grid =
array([[ 218, -563,  474,  610, -470,  252],
       [ 218, -370,  323,  341, -501,  261],
       [-554,   57, -119,   77, -114, -348],
       [-421,  -17,  -86,  115,   29, -392],
       [ -27, -543,  488,  725, -407,   20],
       [ -54, -398,  328,  548, -361,   37],
       [ -17, -580,  539,  642, -644,  189],
       [  83, -608,  490,  774, -441,   32]])
The last entry, reading row by row?
Answer: 32
The entry just left of the smallest entry: 642
The fifth-last entry, reading row by row?
Answer: -608
The second entry in reading order: -563
The bottom entry of the column that holds the largest entry is 774
The entry in the top-left corner -> 218
The entry directly above -27 -> -421
The entry just right of the largest entry: -441
The entry directly above 32 -> 189
The largest entry in the first row -> 610
The entry in the bottom-left corner: 83
The entry just left of 328 -> -398
The fourth entry from the end, reading row by row is 490
The entry just left of 610?
Answer: 474
The smallest entry?
Answer: -644
The smallest entry in the first column?
Answer: -554
The largest entry in the last column?
Answer: 261
The second largest entry?
Answer: 725
The third entry on the main diagonal is -119
The entry directly above the smallest entry?
Answer: -361
The top entry of the column that holds the smallest entry -> -470
The top-right entry?
Answer: 252
The entry directly below -54?
Answer: -17
The second entry on the diagonal from the top-right corner -> -501
The entry just right of 725 is -407
The third smallest entry?
Answer: -580
The entry directly below -421?
Answer: -27
The entry just right of -119 is 77

m =
array([[-11.24, -16.25, -14.66,  -6.07,  -3.66,   6.41,   5.63],
       [-10.68,  -5.87,  -1.62,   5.72,   6.63,  -9.18,  -4.33],
       [  3.90, -22.73, -16.99,  -7.18, -11.50,   7.71,  16.91]])
Report the entry just right of the centre entry.
Answer: 6.63
The bottom entry of the column that holds the largest entry is 16.91
The entry in the top-left corner is -11.24
The first entry in the row that holds the largest entry: 3.90
Report the entry directly below 5.63.
Answer: -4.33
Report the 3rd smallest entry.
Answer: -16.25
The largest entry in the first row is 6.41
Report the smallest entry.
Answer: -22.73
The entry directly below 6.41 is -9.18
The entry directly above 5.72 -> -6.07
Report the entry just right of -7.18.
Answer: -11.50
Report the entry just right of 6.41.
Answer: 5.63
The entry directly below -11.24 -> -10.68
Report the 2nd-last entry, reading row by row.
Answer: 7.71
The entry directly above -22.73: -5.87
Report the entry directly above -1.62.
Answer: -14.66
The entry directly above -16.99: -1.62
Report the entry just left of -7.18.
Answer: -16.99

[[-11  -9  34   9]
 [-40 -40  38  -9]
 [ 41  33  -5  -4]
 [  6   9 -11   6]
 [  9  15  -8   3]
 [ 19  14 -10   2]
 [-25 -35 -21  36]
 [ 16   0  13   8]]
The bottom-right entry is 8
The 3rd entry on the main diagonal?
A: -5
The entry directly above the largest entry is -40
The top-right entry is 9
The first entry in reading order?
A: -11
The 2nd entry on the main diagonal -> -40
The entry just right of 38?
A: -9
The bottom-left entry?
A: 16
The entry just right of 41?
A: 33
The largest entry -> 41
The largest entry in the first row?
A: 34
The second largest entry is 38
The smallest entry in the last row?
A: 0
The entry directly above 16: -25
The entry directly above -21?
A: -10
The largest entry in the last column?
A: 36

[[-0.046 -0.049  0.088  0.052 -0.002]
 [-0.094  0.068  0.009  0.109  0.086]
 [-0.156  0.032 -0.025  0.003 -0.019]
 [ 0.181 -0.093  0.008  0.022  0.009]
 [-0.094 -0.071 -0.055 -0.063 -0.011]]
What is the entry directly below 0.181?
Answer: -0.094
The entry just right of -0.046 is -0.049
The largest entry in the last row: -0.011
What is the first entry, reading row by row?
Answer: -0.046
The entry at the centre: -0.025
The first entry in the row that holds the largest entry: 0.181
The entry just left of -0.002: 0.052
What is the smallest entry in the first column?
Answer: -0.156
What is the entry just right of 0.068?
Answer: 0.009
What is the entry just right of the smallest entry?
Answer: 0.032
The entry directly above 0.086 is -0.002
What is the entry directly above -0.055?
Answer: 0.008
The entry directly above 0.022 -> 0.003
What is the entry directly above -0.156?
Answer: -0.094
The largest entry in the first row -> 0.088
The last entry in the row that holds the largest entry is 0.009
The 2nd entry from the end, reading row by row -> -0.063
What is the entry just right of 0.008?
Answer: 0.022
